Rows with their classes
[ 0.61  0.32  1.64 -0.48  0.69  0.16  0.68  0.89  0.08  0.27 -1.31 -0.19
 -0.89  0.50 -0.54 -2.30  1.13 -0.60  1.75  2.67  0.14 -0.59  0.85  0.48
  0.56  0.03  0.07 -0.55  0.48]
Zigu
[ 0.70  1.19  1.38 -0.61  0.27  0.04  0.97  0.28 -0.10 -0.17 -0.83  0.14
 -0.44  0.71 -0.68 -0.54  1.73 -0.37  0.92  1.55  0.18 -1.24  1.13  0.01
 -0.73 -0.09 -0.53  0.52  2.02]
rufib
[ 0.78  0.30  1.35 -1.65  1.43  0.36  0.55  0.16 -0.08  0.34 -1.29 -0.69
 -0.58  1.28 -0.72 -2.39  1.27 -0.16  0.44  0.72  0.39 -0.80  0.64  0.09
 -0.01 -0.16 -0.32  1.14  0.21]
sis
[ 0.33  0.78  1.66 -0.91 -0.26 -0.22  0.55  0.36  0.22  0.12 -0.96  0.07
 -0.69  1.02 -0.58 -4.94  2.53 -0.98  0.93  1.13  0.74  0.22  0.86  0.43
 -0.67 -0.30 -0.26 -0.38  0.42]
rovil
[ 0.02  1.14  2.02 -0.72  0.49 -0.21  1.05  0.30  0.50 -0.23 -1.03  0.36
 -0.88  0.77 -0.47 -1.25  1.95  0.19  0.39  2.40  0.30 -0.31  1.33  0.77
 -1.39 -0.12 -0.52  0.81  1.06]
rovil
[ 1.24  0.09  0.83 -0.65 -0.26  0.23  0.79  0.05 -0.62 -0.04 -0.98  0.59
 -0.18  0.18 -0.86 -1.13  1.05 -0.81 -0.23 -0.72 -0.05  0.46  0.34  0.25
 -0.18 -0.18  0.46  0.04 -0.50]
gupa
[ 0.97  1.55  1.31 -0.48 -0.16  0.26  1.55  0.43  0.31  0.14 -1.74 -0.32
 -0.38  0.49 -0.31  1.76  2.73 -0.28  0.48 -0.81  0.45 -0.08  1.07 -0.51
 -2.34  0.35  0.48 -0.14  0.17]
gata
[ 1.25  0.42  1.63 -1.09 -0.34  0.17  1.95  0.29 -0.27 -0.08 -1.38  0.00
 -0.81  0.95 -0.97 -2.87  1.58 -0.83  0.69 -0.79  0.19 -0.27  1.11  0.38
  0.73  0.69  0.62  1.06 -0.11]
gupa
[ 1.27  0.52  1.33 -0.28  0.40  0.58  0.34  0.02 -0.37  0.61 -1.22  0.45
 -0.50  1.13 -1.02 -0.85  0.96 -0.86  0.80  2.18  0.20 -0.40  1.05  0.93
 -0.29 -2.03 -0.24 -0.90  0.83]
Zigu
[ 0.75  0.43  1.64  0.73  0.82  0.50  1.15  0.36 -0.55  0.59 -1.70 -0.36
 -0.26  1.41 -0.09  2.87  1.73 -0.68  1.56  2.99  0.22 -0.68  1.12  0.54
 -1.46  0.22  0.41 -1.71 -0.04]
Ramad
[ 0.70  1.31  1.17 -1.58  0.08  0.60  1.41  0.21  0.04  0.06 -1.30 -0.54
 -0.56 -0.01 -0.41 -2.81  1.72 -0.43  0.87  1.40 -0.35 -0.63  0.11  0.18
 -1.43 -0.19 -0.28 -0.97  0.88]
rovil
[-0.47  0.75  1.94 -0.41  0.04  0.03  1.15  0.17 -0.01  0.09 -0.70  0.46
 -0.64  1.16 -0.61 -0.71  1.45 -0.20  0.20  0.67  0.53  0.09  0.35 -0.30
 -1.50  0.43 -0.44  0.19  0.72]
rovil
[ 0.16  0.99  2.00 -0.41 -0.16  0.10  0.92  0.50  0.28 -0.14 -1.30  0.32
 -1.03  0.35 -0.64  1.42  1.73 -0.58  0.15 -0.01  0.34 -1.04  0.97  0.13
 -1.07  0.40  0.23  0.44  0.81]
gata
[ 3.13  0.89  1.01 -0.57  0.09  0.26  0.85  0.39 -0.64  1.79 -1.37  0.52
 -0.46  0.78 -0.94 -6.05  1.35 -0.82  1.37  3.96  0.06 -1.41  1.24  1.17
  1.55 -1.22  0.32 -0.86  1.14]
sis
[ 0.61  1.24  1.38 -0.45 -0.36 -0.20  0.13  0.33 -0.18  0.83 -1.01  0.31
 -0.71 -0.13 -0.11 -1.65  1.25 -0.25  0.29  0.51  0.02  0.94  0.24  1.06
 -0.26 -0.57 -0.14  0.10  0.37]
gupa
[ 0.47  0.71  2.34  0.33  1.03  0.31  0.55  0.39  0.51  1.31 -2.46 -0.29
 -1.09  0.20 -0.68  2.49  2.15 -0.12  2.05  3.09  0.71 -1.09  1.54  1.06
 -1.33 -0.54  0.22 -0.09  0.87]
mudav
[ 1.59  1.01 -0.54 -0.11  0.36  0.40  0.34  0.47 -0.55  0.54 -0.23  0.80
  0.23  0.01 -0.11 -3.17  0.80 -0.44  1.58  3.62  0.09  0.85  0.81  1.18
 -1.37 -1.70 -0.19 -1.76  0.58]
sis
[ 0.67  0.62  0.80 -0.49 -0.33  0.63  0.77  0.51  0.48 -0.05 -1.60 -0.70
 -0.72  0.39 -0.66 -0.72  1.78 -0.42  0.18 -1.56 -0.21  0.82  0.64 -0.52
 -1.21  0.35  0.15  0.92 -0.13]
gata
[ 0.64  0.44  2.12 -0.53 -0.10  0.22  0.64  0.36 -0.12  0.60 -1.51 -0.46
  0.10  1.10 -0.33 -2.80  0.85 -0.48  0.89  0.79 -0.05  0.01  0.61  0.18
  0.23  0.06  0.18 -0.60  0.27]
mudav
[ 1.02  0.84  0.42  0.13  0.04  1.08  0.72  0.60  0.02  0.68 -1.84 -0.67
 -0.38  0.70 -0.92 -2.00  1.54 -0.24  1.69  2.07  0.54  1.43  0.78  0.58
 -2.10 -0.57 -0.25 -1.03  0.39]
Ramad
[ 0.69  1.14  1.33 -0.45 -0.21 -0.48  0.62  0.52 -0.06  0.27 -0.36  0.60
 -0.41 -0.55 -0.49  0.71  1.61 -0.21  0.38  0.83  0.31 -0.59  0.60  0.21
 -0.73 -0.19  0.31  0.65  0.95]
rufib
[ 1.12  1.13  1.63 -0.61  0.15  0.06  0.10  0.05 -0.36 -0.04  0.72  0.46
 -0.88  0.51 -0.71 -0.19  1.93 -0.59 -0.18 -0.25  0.15  1.03  0.64  0.46
  0.07 -0.26  0.28  0.02 -0.41]
gupa
[ 0.65  1.22  0.99 -1.13  0.09 -0.05  0.86  0.27  0.08 -0.44 -1.04 -0.71
 -0.56  1.42 -1.00 -2.66  1.38 -0.25  0.52  0.58  0.27 -0.01  0.47 -0.02
 -1.17  0.04 -0.12  0.43  0.75]
rovil
[ 1.42  0.01  1.24 -0.29  1.06  0.32  0.52  0.30 -0.13  0.39 -1.81 -0.18
 -0.21  0.56  0.08 -1.17  1.05 -0.09  1.39  1.63  0.45 -0.26  0.68  0.43
 -0.46 -0.85  0.26  0.53  0.21]
mudav
[ 0.73 -0.24  1.10 -0.40  0.42  0.02  0.35  0.37 -0.09  0.47 -2.23 -0.25
 -0.47  0.48 -0.55 -0.54  1.42 -0.35  0.88 -0.33  0.26 -0.79  1.31  0.16
  0.38 -0.64  1.03  0.94 -0.18]
sis

Rows, each with its class
[ 0.55  0.22  0.24 -0.82  0.12  1.39  0.01 -0.81  0.41  0.61  0.15  0.84
 -0.27  0.25 -1.39  0.43  0.25 -1.73 -0.30 -0.08 -0.57  0.76  0.09 -0.54
 -1.09  0.10 -0.06 -0.24  1.68]
tef
[ 0.04  0.11 -0.26 -0.20 -0.17 -0.43 -0.08 -0.29  0.27  0.24  0.80  0.47
 -0.56  0.13 -0.74  1.20 -0.11 -1.05  0.19  0.08 -0.47  0.20 -0.12 -0.31
 -0.61  0.77  1.73 -0.35  1.87]
tef
[ 0.13  0.20  0.31 -0.37 -0.24  0.25 -0.12 -0.24 -0.15  0.45  0.68 -0.01
 -0.43 -0.21  0.70 -0.27 -0.18 -0.30 -0.16 -0.02 -0.75 -0.10  0.24  0.97
 -0.94  0.58 -0.18 -0.77  1.80]
riv
[ 0.19  0.36 -0.44 -0.77 -0.34 -0.49 -0.30 -0.04  0.05 -0.04  0.80 -0.18
 -0.11 -0.27 -0.15 -0.28  0.98 -0.55 -0.03 -0.99 -0.51 -0.07 -0.70  0.75
 -0.07  0.49  0.01 -0.57  0.02]
Zitu
[-0.49  0.37 -0.25  0.21  0.39 -0.42  0.68  0.40  0.67 -0.12 -0.82 -0.31
  0.08  0.25  2.02  0.43  0.39  1.03 -0.65 -0.12  1.06 -0.86 -0.37  0.19
  0.38  1.03  0.50 -0.64 -1.33]
tiza
[ 0.30  0.52  0.37 -0.69 -0.08  0.12  0.23  0.14 -0.24 -0.66 -0.10  0.17
 -0.55 -0.60 -0.05  0.74  0.23  1.29  0.00 -0.13 -0.44  0.21  0.77  0.28
 -0.77 -0.12 -1.60 -1.63 -0.04]
Zitu
[-0.70  0.56  0.11 -0.82 -0.04  1.14  0.60 -0.23  0.10 -0.07  0.02  0.85
 -0.50  0.02 -0.51  0.68 -0.51 -0.26 -0.09  0.01 -0.37  0.53  0.36 -0.95
 -0.92  0.63  0.52 -0.19  1.13]
tef
[-0.31  0.11  0.11  0.01 -0.42 -0.67  0.11 -0.01 -0.28  0.16  0.09 -0.15
 -0.39 -0.41  1.03 -0.27 -0.50  0.16  0.37 -0.25  0.68 -0.98  0.20  0.10
  0.32 -0.74 -0.42  0.24 -0.12]
bozub
[-0.30  0.39 -1.65 -0.02  0.37 -0.49  0.41  0.39 -0.73 -0.11 -0.23  0.55
 -0.28  0.13  0.50  0.34 -0.25 -0.39  0.37 -0.42 -0.59  0.12 -0.16 -0.41
 -0.03  0.65  0.55 -0.10  1.18]
tef
[ 0.67 -0.01 -0.36 -0.66 -0.07  0.10 -0.28 -0.09  0.05  0.18  0.50  0.23
 -0.21 -0.04 -0.55 -0.11  0.26 -1.26  0.34 -0.56 -1.32  0.20 -0.31  0.14
 -0.95  0.13  0.45 -0.13  1.69]
tef
[ 0.09  0.10 -0.14 -0.58 -0.31  0.02  0.09 -0.25  0.32 -0.20  0.25 -0.37
 -0.24  0.07 -1.18  0.67  0.18 -0.60  0.59 -0.14  0.48  0.44 -0.29 -0.03
  0.16  0.41  1.66  0.47  0.50]
tef
[ 0.20  0.17  0.57  0.07  0.39  0.09  0.36 -0.61  0.09  0.33  0.18 -0.50
  0.65  0.14  0.15 -0.30 -0.24 -0.04 -0.31  0.08 -0.35  0.04  0.42  0.30
  0.05  0.29 -0.07  0.40  0.40]
badas
[ 0.52 -0.27  0.34 -0.54  0.03 -0.16  0.48  0.13  0.16 -0.29  0.12 -0.11
 -0.12  0.19 -0.92  0.31 -0.34 -0.29  0.47 -0.32 -1.15  0.47  0.96 -0.23
 -0.74  0.18 -0.10 -0.45  2.20]
tef
[-0.67  0.57  0.01 -0.14  0.06  0.29  0.82 -0.40  0.14  0.77  0.17  0.36
 -0.13  0.13  0.34  0.09 -0.63 -1.34  0.20 -0.33 -0.35  0.15  0.07 -0.69
 -0.80  0.98 -0.20  0.15  1.76]
tef
[ 0.43  0.36 -0.30 -0.30  0.18  0.30 -0.21 -0.22 -0.04  0.15 -0.34  0.50
  0.19 -0.33 -0.05 -0.19  0.04  0.23 -0.52 -0.19 -0.08  0.11  0.29  0.41
 -0.21  0.09 -0.34 -0.27  0.36]
Zitu
[ 0.41  0.05  0.55 -0.55  0.57 -0.20  0.42  0.52 -0.17  0.21 -0.66  0.22
  0.17  0.10  0.79 -0.45  0.25  1.03 -0.50 -0.17 -0.40 -0.19  0.32  0.34
 -0.35 -0.18 -0.63 -0.41  0.06]
tiza
[ 0.23  0.42 -0.44 -0.63  0.16 -0.34  0.11  0.48 -0.02 -0.21  0.06  0.23
 -0.28 -0.03  0.21 -0.31  0.33  0.53  0.30 -0.06 -0.52 -0.30 -0.11  2.51
 -0.06 -0.40  0.07 -0.08 -0.36]
Zitu
[ 0.61  0.79 -0.37 -1.12 -0.33 -0.09  0.19 -0.68 -0.40  0.20  0.27  0.02
 -0.59 -0.20 -0.38  0.86  0.12 -1.22  0.22 -0.55 -0.67  0.06  0.04  0.11
 -0.51  0.35 -0.60 -0.78  1.72]
tef
[ 0.47 -0.27  0.52 -0.22 -0.43 -0.40 -0.75 -0.35  0.17  0.20  0.15  0.75
 -0.14 -0.28 -0.89  0.17  0.20  0.06  0.04 -0.17  0.13  0.26  0.13  0.42
 -0.07 -0.19  0.19 -0.10 -0.10]
Zitu
[-0.21  0.57  0.14 -0.80 -0.41 -0.12  0.54 -0.52  0.17  0.41  0.20 -0.41
 -0.40 -0.50 -0.27  0.36  0.01 -0.31 -0.12  0.47  0.01 -0.74 -0.17  0.69
  0.12  0.26  0.15 -0.02  0.22]
Zitu
